Below are the code and all the weights of a small trained network. Each question names an input and a class and asks about switching units off, where a switched-off unit gives its printed mean instead of its output.

import numpy as np


def w(rows, s, z=0):
    codes = np.array(rows[::2]) - 128.0
    scale = np.full(codes.shape[1], s)
    scale[-1] = z or s
    return codes * scale


def f(y):
    return np.maximum(y, 0)


def log_softmax(a):
    a = a - a.max(-1, keepdims=True)
    return a - np.log(np.exp(a).sum(-1, keepdims=True))


def net(x, mask):
    res = np.array(x, float).reshape(1, 4) / 4 @ E
    y = f(res @ A[0][:, :-1].T + A[0][:, -1])
    res = res + np.where(mask, y, B[0][:, -1]) @ B[0][:, :-1]
    return log_softmax(res[-1] @ U[:, :-1].T + U[:, -1])


A, B = {}, {}
E = w([
[139,46,148,129,127,15],'x0',
[121,140,33,204,29,143],'x1',
[151,140,97,28,37,228],'x2',
[255,125,209,167,201,147],'x3',
],0.0083)
A[0] = w([
[159,132,218,110,173,182,127],'N0',
[113,232,105,147,209,124,141],'N1',
[116,72,114,102,221,2,116],'N2',
[92,150,151,205,56,113,28],'N3',
[96,198,138,134,93,188,120],'N4',
[50,135,121,196,119,107,5],'N5',
[163,114,173,85,150,165,190],'N6',
[155,199,205,76,219,164,100],'N7',
[157,159,49,107,132,179,99],'N8',
[113,238,205,90,190,151,5],'N9',
[85,136,129,157,47,82,90],'N10',
[157,118,96,125,68,83,146],'N11',
[102,109,115,216,156,120,167],'N12',
[100,162,80,128,149,137,175],'N13',
[78,74,184,130,166,48,137],'N14',
[178,83,138,65,92,183,115],'N15',
[165,84,120,147,119,138,77],'N16',
[186,203,150,102,167,156,128],'N17',
[127,205,99,130,110,205,50],'N18',
[145,105,135,170,82,153,41],'N19',
[125,191,112,114,87,201,136],'N20',
],0.01,0.0025)
B[0] = w([
[122,96,182,26,86,237,233],'N0',
[153,95,153,83,90,151,186],'N1',
[31,188,41,173,125,67,254],'N2',
[150,161,125,106,118,173,177],'N3',
[97,180,37,190,146,58,210],'N4',
[135,106,146,91,178,170,177],'N5',
[154,105,131,119,63,195,214],'N6',
[217,92,230,97,104,186,254],'N7',
[81,161,80,163,145,139,203],'N8',
[142,175,197,88,58,122,209],'N9',
[141,94,150,150,46,159,187],'N10',
[168,76,120,102,110,162,177],'N11',
[176,102,162,106,167,180,197],'N12',
[114,88,133,140,86,95,173],'N13',
[36,152,98,206,93,47,231],'N14',
[254,25,222,65,55,207,216],'N15',
[142,103,152,80,164,143,150],'N16',
[128,104,199,10,97,146,210],'N17',
[46,112,45,182,212,68,221],'N18',
[117,84,95,110,150,144,157],'N19',
[97,161,63,198,139,56,233],'N20',
],0.0067,0.0089)
U = w([
[220,93,161,103,88,233,1],'0',
[12,129,113,157,115,61,255],'1',
],0.012,6.4e-05)

Each question gives the input, the list of numbers given to net, and the class t.
The units are the neurons (one row each of A and B). Each row of codes is followed by its name. A weight is (code - 128) times the scale printed after its matrix; where a second scale follows, it is the last column's (A, B and U).
mask holds one flag per neuron, in row order. A switched-off neuron (its flag False) gives its mean, the last column of its row in B, instead of its output. The means were averaged over made-up inputs and are rounded, as every weight is.
A unit's drop is (log p(t) with every unit on - log p(t) with that unit switched off) / (log p(t) with every unit on - log p(t) with every unit switched off).
most important unit: the unit with the biggest drop
top k neurons: the k neurons with the biggest drops, biggest first
drop when u is switched off: that unit's drop, to one decimal
input [3,6,-1,0], class 0: most important unit : N2
input [7,5,8,-8], class 0: top 4 neurons : [N2; N11; N15; N14]
input [3,-6,0,1], class 1: top 2 neurons : [N2; N14]
input [-4,0,-2,-1], class 1: top 3 neurons : [N15; N7; N0]
input [4,-2,-5,5], class 1: top 2 neurons : [N2; N14]
input [-3,2,7,2], class 1: top 2 neurons : [N18; N20]
input [-6,8,4,8], class 1: top 2 neurons : [N18; N20]
input [5,7,2,-5], class 0: drop when N2 is switched off : 0.5
input [-4,4,8,1], class 1: drop when N18 is switched off : 0.1
input [7,-1,7,-8], class 0: drop when N2 is switched off : 0.1
